Below is a small trained network, with its code and all its weights. Each question gives an input and a class and asks what happens when units are switched off, that is, made to give their printed mean instead of their output.

import numpy as np


def w(rows, s, z=0):
    codes = np.array(rows[::2]) - 128.0
    scale = np.full(codes.shape[1], s)
    scale[-1] = z or s
    return codes * scale


def f(y):
    return y / 2 * (1 + np.tanh(0.7978845608 * (y + 0.044715 * y**3)))


def log_softmax(a):
    a = a - a.max(-1, keepdims=True)
    return a - np.log(np.exp(a).sum(-1, keepdims=True))


def net(x, mask):
    res = np.array(x, float).reshape(1, 8) / 4 @ E
    y = f(res @ A[0][:, :-1].T + A[0][:, -1])
    res = res + np.where(mask, y, B[0][:, -1]) @ B[0][:, :-1]
    return log_softmax(res[-1] @ U[:, :-1].T + U[:, -1])


A, B = {}, {}
E = w([
[139,128,125,119,115],'x0',
[108,34,140,234,78],'x1',
[143,125,124,114,112],'x2',
[63,35,124,80,165],'x3',
[125,129,127,131,130],'x4',
[128,129,128,124,122],'x5',
[94,158,7,145,102],'x6',
[130,129,128,124,121],'x7',
],0.012)
A[0] = w([
[157,157,209,114,137,71],'n1',
[117,114,119,216,55,3],'n2',
[147,160,97,120,133,125],'n3',
[192,178,171,196,91,152],'n4',
[147,77,95,207,74,127],'n5',
[104,152,162,78,201,57],'n6',
[156,225,55,115,136,145],'n7',
[76,72,139,105,129,127],'n8',
[163,149,243,130,145,145],'n9',
[154,142,90,183,106,61],'n10',
[145,144,133,30,189,83],'n11',
[125,61,177,137,142,107],'n12',
[119,195,128,119,127,133],'n13',
[68,121,62,120,71,69],'n14',
[169,107,127,137,114,110],'n15',
[187,115,97,112,91,133],'n16',
[125,53,200,153,105,107],'n17',
[121,93,46,132,132,151],'n18',
[121,80,27,117,139,135],'n19',
[131,123,121,10,179,100],'n20',
[190,149,158,157,96,111],'n21',
[112,189,102,127,136,128],'n22',
[121,58,216,149,113,99],'n23',
[107,119,169,144,114,103],'n24',
[158,123,122,71,180,193],'n25',
],0.013,0.012)
B[0] = w([
[93,164,149,131,195,186],'n1',
[47,173,181,92,248,174],'n2',
[144,151,117,88,77,163],'n3',
[84,130,229,185,225,228],'n4',
[153,122,194,151,130,228],'n5',
[202,102,144,175,132,182],'n6',
[136,138,93,25,72,251],'n7',
[171,90,110,149,99,188],'n8',
[139,169,185,225,212,253],'n9',
[133,152,117,80,138,150],'n10',
[147,109,196,201,150,229],'n11',
[154,109,52,92,38,192],'n12',
[185,157,66,124,139,183],'n13',
[127,90,196,208,180,177],'n14',
[141,143,120,143,127,133],'n15',
[128,157,121,133,138,146],'n16',
[158,126,51,120,80,217],'n17',
[81,149,152,169,154,201],'n18',
[59,111,225,150,207,208],'n19',
[156,125,255,196,195,237],'n20',
[118,111,169,182,151,176],'n21',
[153,86,59,32,81,179],'n22',
[180,140,31,82,101,217],'n23',
[139,119,114,134,81,145],'n24',
[81,200,174,98,128,236],'n25',
],0.0076,0.012)
U = w([
[59,199,142,139,195,202],'0',
[160,75,144,216,174,198],'1',
[164,138,4,71,99,3],'2',
],0.011,0.0015)

Each question gives the input, the list of numbers given to net, and the class t.
The units are the neurons (one row each of A and B). Each row of codes is followed by its name. A weight is (code - 128) times the scale printed after its matrix; where a second scale follows, it is the last column's (A, B and U).
mask holds one flag per neuron, in row order. A switched-off neuron (its flag False) gives its mean, the last column of its row in B, instead of its output. The means were averaged over made-up inputs and are rounded, as every weight is.
A unit's drop is (log p(t) with every unit on - log p(t) with that unit switched off) / (log p(t) with every unit on - log p(t) with every unit switched off).
The circuit of an input: a set's keep is (log p(t) with only the set's units on - log p(t) with every unit switched off) / (log p(t) with every unit on - log p(t) with every unit switched off). Starting from the 12 units with the biggest drops (on a tie, the unit counted first), units are removed one at a time, each time the one whose removal leaves the highest keep (on an exact tie, the one counted first), for as long as the keep stays at least 0.8.
units of the circuit, in order: the units of the circuit, biggest drop first
k most important neurons: the k neurons with the biggest drops, biggest first
drop of u: that unit's drop, to one decimal
input [-8,-7,-5,6,0,-6,-1,3], class 1: 3 most important neurons -> [n6, n11, n20]
input [2,7,1,-2,2,-2,2,-6], class 0: units of the circuit, in order -> [n2]
input [-8,-6,1,3,1,1,-8,0], class 1: 2 most important neurons -> [n6, n11]
input [1,4,6,-1,4,-7,4,-4], class 0: units of the circuit, in order -> [n2, n11]
input [-5,-8,-3,2,-2,4,-5,8], class 1: 3 most important neurons -> [n6, n11, n20]
input [5,1,6,8,-3,3,-8,-5], class 2: 2 most important neurons -> [n23, n12]
input [4,-8,2,2,6,-8,-2,7], class 1: 4 most important neurons -> [n11, n6, n20, n2]
input [5,-6,-5,-1,3,-6,8,-4], class 2: 2 most important neurons -> [n7, n22]
input [5,5,-5,4,-3,-5,-3,-1], class 2: drop of n10 -> 0.0
input [-6,-3,1,-8,-8,-6,2,-2], class 2: drop of n7 -> 0.1
input [8,-5,4,5,7,1,-3,4], class 1: drop of n7 -> 0.1
